Here is a tiny trained network, its code and every weight. The questions are about switching its units off for an input and a class, where a switched-off unit gives its printed mean instead of its output.

import numpy as np


def w(rows, s, z=0):
    codes = np.array(rows[::2]) - 128.0
    scale = np.full(codes.shape[1], s)
    scale[-1] = z or s
    return codes * scale


def f(y):
    return np.maximum(y, 0)


def log_softmax(a):
    a = a - a.max(-1, keepdims=True)
    return a - np.log(np.exp(a).sum(-1, keepdims=True))


def net(x, mask):
    res = np.array(x, float).reshape(1, 2) / 4 @ E
    y = f(res @ A[0][:, :-1].T + A[0][:, -1])
    res = res + np.where(mask, y, B[0][:, -1]) @ B[0][:, :-1]
    return log_softmax(res[-1] @ U[:, :-1].T + U[:, -1])


A, B = {}, {}
E = w([
[131,127,140,226,156,104,39,10],'x0',
[250,34,203,153,21,86,139,93],'x1',
],0.012)
A[0] = w([
[130,169,81,162,189,171,105,172,59],'N0',
[86,137,121,119,231,188,125,126,74],'N1',
[53,182,99,70,152,195,179,128,139],'N2',
[109,102,128,194,199,63,119,1,6],'N3',
[230,68,116,129,73,127,180,129,107],'N4',
[116,120,128,64,96,154,242,207,68],'N5',
],0.0097,0.014)
B[0] = w([
[231,112,60,98,63,192,81,174,175],'N0',
[249,124,101,105,120,205,132,143,199],'N1',
[136,236,135,173,17,123,146,77,251],'N2',
[211,136,64,56,117,97,65,104,180],'N3',
[198,142,183,163,32,152,185,152,230],'N4',
[197,82,53,72,216,32,61,91,226],'N5',
],0.011,0.014)
U = w([
[158,165,126,145,19,192,147,139,52],'0',
[153,109,69,90,168,34,67,73,110],'1',
[93,183,144,156,114,108,182,116,254],'2',
[11,45,93,127,196,152,180,122,75],'3',
[36,94,95,151,220,116,149,147,83],'4',
],0.011,0.019)

Each question gives the input, the list of numbers given to net, and the class t.
The units are the neurons (one row each of A and B). Each row of codes is followed by its name. A weight is (code - 128) times the scale printed after its matrix; where a second scale follows, it is the last column's (A, B and U).
mask holds one flag per neuron, in row order. A switched-off neuron (its flag False) gives its mean, the last column of its row in B, instead of its output. The means were averaged over made-up inputs and are rounded, as every weight is.
A unit's drop is (log p(t) with every unit on - log p(t) with that unit switched off) / (log p(t) with every unit on - log p(t) with every unit switched off).
The circuit of an input: a set's keep is (log p(t) with only the set's units on - log p(t) with every unit switched off) / (log p(t) with every unit on - log p(t) with every unit switched off). Starting from all 6 units, units are removed one at a time, each time the one whose removal leaves the highest keep (on an exact tie, the one counted first), for as long as the keep stays at least 0.8.
circuit, biggest first: the units of the circuit, biggest drop first
unit that matters most: the unit with the biggest drop
k most important neurons: the k neurons with the biggest drops, biggest first
drop when u is switched off: that unit's drop, to one decimal
input [0,2], class 2: unit that matters most -> N5
input [0,3], class 2: 4 most important neurons -> (N1 N0 N2 N3)
input [-2,3], class 2: circuit, biggest first -> (N1 N0)
input [-6,-4], class 1: 2 most important neurons -> (N5 N4)
input [-4,-2], class 1: 2 most important neurons -> (N5 N4)
input [7,-7], class 0: 4 most important neurons -> (N5 N1 N0 N2)
input [-3,-2], class 2: 3 most important neurons -> (N3 N2 N0)
input [3,1], class 2: 2 most important neurons -> (N5 N0)
input [-6,4], class 1: 2 most important neurons -> (N5 N2)
input [7,-8], class 0: 2 most important neurons -> (N5 N1)
input [2,1], class 2: 2 most important neurons -> (N5 N3)
input [8,-8], class 0: 4 most important neurons -> (N5 N1 N0 N2)
input [-6,5], class 1: 2 most important neurons -> (N5 N2)
input [-3,2], class 2: most important neuron -> (N3)
input [5,-7], class 0: drop when N5 is switched off -> 0.2
input [0,-1], class 2: drop when N5 is switched off -> 0.8
input [3,-5], class 0: drop when N5 is switched off -> 0.6
